Below is a small trained network, with its code and all its weights. Each question gives an input and a target symbol and asks what happens when units are switched off, that is, made to give their printed mean instead of their output.

import numpy as np


def w(rows, s, z=0):
    codes = np.array(rows[::2]) - 128.0
    scale = np.full(codes.shape[1], s)
    scale[-1] = z or s
    return codes * scale


def norm(h):
    return h / np.sqrt((h * h).mean(-1, keepdims=True) + 1e-5)


def f(y):
    return np.maximum(y, 0)


def softmax(a):
    e = np.exp(a - a.max(-1, keepdims=True))
    return e / e.sum(-1, keepdims=True)


def log_softmax(a):
    a = a - a.max(-1, keepdims=True)
    return a - np.log(np.exp(a).sum(-1, keepdims=True))


def net(x, mask):
    ids = ['ΘΞδεπψ'.index(c) for c in x.split()]
    T = len(ids)
    res = E[ids] + P[:T]
    r = norm(res)
    for j in range(2):
        rows = slice(2 * j, 2 * j + 2)
        q, k, v = (r @ M[0][rows].T for M in (Q, K, V))
        z = softmax(np.where(np.tri(T) > 0, q @ k.T / 2**0.5, -1e9)) @ v
        o = O[0][rows]
        res = res + np.where(mask[j], z, o[:, -1]) @ o[:, :-1]
    y = f(norm(res) @ A[0][:, :-1].T + A[0][:, -1])
    res = res + np.where(mask[2:10], y, B[0][:, -1]) @ B[0][:, :-1]
    return log_softmax(norm(res)[-1] @ U[:, :-1].T + U[:, -1])


Q, K, V, O, A, B = {}, {}, {}, {}, {}, {}
E = w([
[90,147,238,185,164,192,80],'Θ',
[57,185,144,148,168,132,150],'Ξ',
[189,209,233,92,155,248,169],'δ',
[72,209,58,143,225,110,128],'ε',
[45,187,139,145,82,152,198],'π',
[209,101,179,63,218,90,134],'ψ',
],0.013)
P = w([
[71,66,78,42,37,23,71],'0',
[124,108,254,163,102,118,57],'1',
[144,156,181,163,141,98,112],'2',
[160,175,146,157,138,94,150],'3',
[176,173,145,149,119,94,173],'4',
[190,166,147,145,130,114,187],'5',
[201,164,136,147,137,129,198],'6',
[195,161,146,156,148,155,213],'7',
[183,165,133,178,141,171,205],'8',
[138,159,146,181,127,184,225],'9',
],0.0073)
Q[0] = w([
[104,244,190,123,179,108,186],'H1',
[158,202,104,158,126,172,190],'H1',
[159,183,114,125,145,208,165],'H2',
[104,216,115,156,131,70,102],'H2',
],0.011)
K[0] = w([
[123,94,125,2,47,79,41],'H1',
[52,180,102,109,85,117,73],'H1',
[57,84,155,42,108,130,82],'H2',
[129,213,152,86,117,167,102],'H2',
],0.0077)
V[0] = w([
[121,254,166,64,137,116,218],'H1',
[112,172,65,187,160,46,121],'H1',
[160,107,148,106,139,53,170],'H2',
[17,78,110,112,111,58,74],'H2',
],0.0083)
O[0] = w([
[169,254,157,151,47,98,101,220],'H1',
[140,16,237,222,165,110,168,4],'H1',
[54,98,21,255,77,143,170,252],'H2',
[76,166,131,126,180,23,124,111],'H2',
],0.008,0.003)
A[0] = w([
[140,165,161,180,107,200,161,56],'N1',
[8,131,109,151,97,112,149,228],'N2',
[158,218,161,58,55,236,129,178],'N3',
[138,131,100,201,218,94,16,202],'N4',
[203,119,75,168,150,132,203,2],'N5',
[114,165,76,221,101,223,90,205],'N6',
[133,142,144,99,172,254,103,38],'N7',
[140,177,84,57,67,107,27,67],'N8',
],0.0077,0.0022)
B[0] = w([
[189,162,151,144,100,79,120,208],'N1',
[91,171,159,131,249,65,62,181],'N2',
[105,84,62,103,138,207,161,254],'N3',
[142,182,143,88,88,125,186,197],'N4',
[48,125,110,208,104,196,106,203],'N5',
[116,161,90,148,133,38,131,221],'N6',
[169,79,90,135,174,203,178,187],'N7',
[106,117,140,158,75,101,2,170],'N8',
],0.0081,0.0069)
U = w([
[100,82,102,38,174,146,185,73],'Θ',
[132,172,144,112,154,1,55,254],'Ξ',
[117,151,78,97,43,129,47,99],'δ',
[157,72,159,155,103,81,130,77],'ε',
[153,216,145,83,117,105,228,118],'π',
[128,112,71,204,143,151,172,145],'ψ',
],0.0085,0.0049)

Each question gives the input, a string of symbols that net reads in full, and the target symbol t.
The units are the heads (2 rows each of Q, K, V and O) and the neurons (one row each of A and B). Each row of codes is followed by its name. A weight is (code - 128) times the scale printed after its matrix; where a second scale follows, it is the last column's (O, A, B and U).
mask holds one flag per unit, heads first, then neurons. A switched-off unit (its flag False) gives its mean, the last column of its rows in O or B, instead of its output. The means were averaged over made-up inputs and are rounded, as every weight is.
A unit's drop is (log p(t) with every unit on - log p(t) with that unit switched off) / (log p(t) with every unit on - log p(t) with every unit switched off).
The circuit of an input: a set's keep is (log p(t) with only the set's units on - log p(t) with every unit switched off) / (log p(t) with every unit on - log p(t) with every unit switched off). Starting from all 10 units, units are removed one at a time, each time the one whose removal leaves the highest keep (on an exact tie, the one counted first), for as long as the keep stays at least 0.8.
circuit, biggest first: the units of the circuit, biggest drop first
k most important neurons: the k neurons with the biggest drops, biggest first
which heads matter: for each layer, one digit per head in row order, 1 if its drop is at least 0.15 and else 0, layers parted by /
drop when u is switched off: that unit's drop, to one decimal
input Ξ δ Ξ ψ ψ ψ ψ Θ, target Ξ: which heads matter -> 11
input Ξ Θ Ξ ψ π Ξ δ Θ ψ Θ, target Ξ: circuit, biggest first -> H1; N3; H2
input Θ ψ Θ ε ψ ψ ψ π, target Ξ: circuit, biggest first -> N2; H2
input Ξ ψ δ, target Ξ: circuit, biggest first -> H2
input Θ δ π ψ Θ ψ ψ, target Θ: circuit, biggest first -> N1; N6
input π ψ ψ, target π: circuit, biggest first -> N4; H2
input ψ Ξ ψ π Θ ψ ψ ψ ψ ε, target Ξ: circuit, biggest first -> N2; N3
input Θ ψ π Θ, target π: circuit, biggest first -> N4; H2; N8
input δ Ξ π ψ, target δ: circuit, biggest first -> H1; N8; N3
input Θ δ Θ, target Θ: circuit, biggest first -> H2; H1; N7
input ψ ψ Θ Θ ε ψ ψ π, target Ξ: 2 most important neurons -> N2; N6
input Θ δ Ξ ε ψ ψ ψ π, target Θ: circuit, biggest first -> H1; H2
input ψ π ψ ψ, target ψ: circuit, biggest first -> H2; N5
input Θ δ π π ε, target Θ: 2 most important neurons -> N1; N6
input ψ Θ δ, target ψ: most important neuron -> N3
input δ ε ε, target δ: 2 most important neurons -> N8; N3
input ψ ε ψ, target π: drop when N5 is switched off -> 0.0
input ε ε ψ ψ δ ψ δ ψ, target ψ: drop when N7 is switched off -> -0.1
input ε ε Θ Ξ ψ δ ε δ δ ψ, target ε: drop when H1 is switched off -> 0.9
input Θ π ψ Θ Θ δ, target Θ: most important neuron -> N3
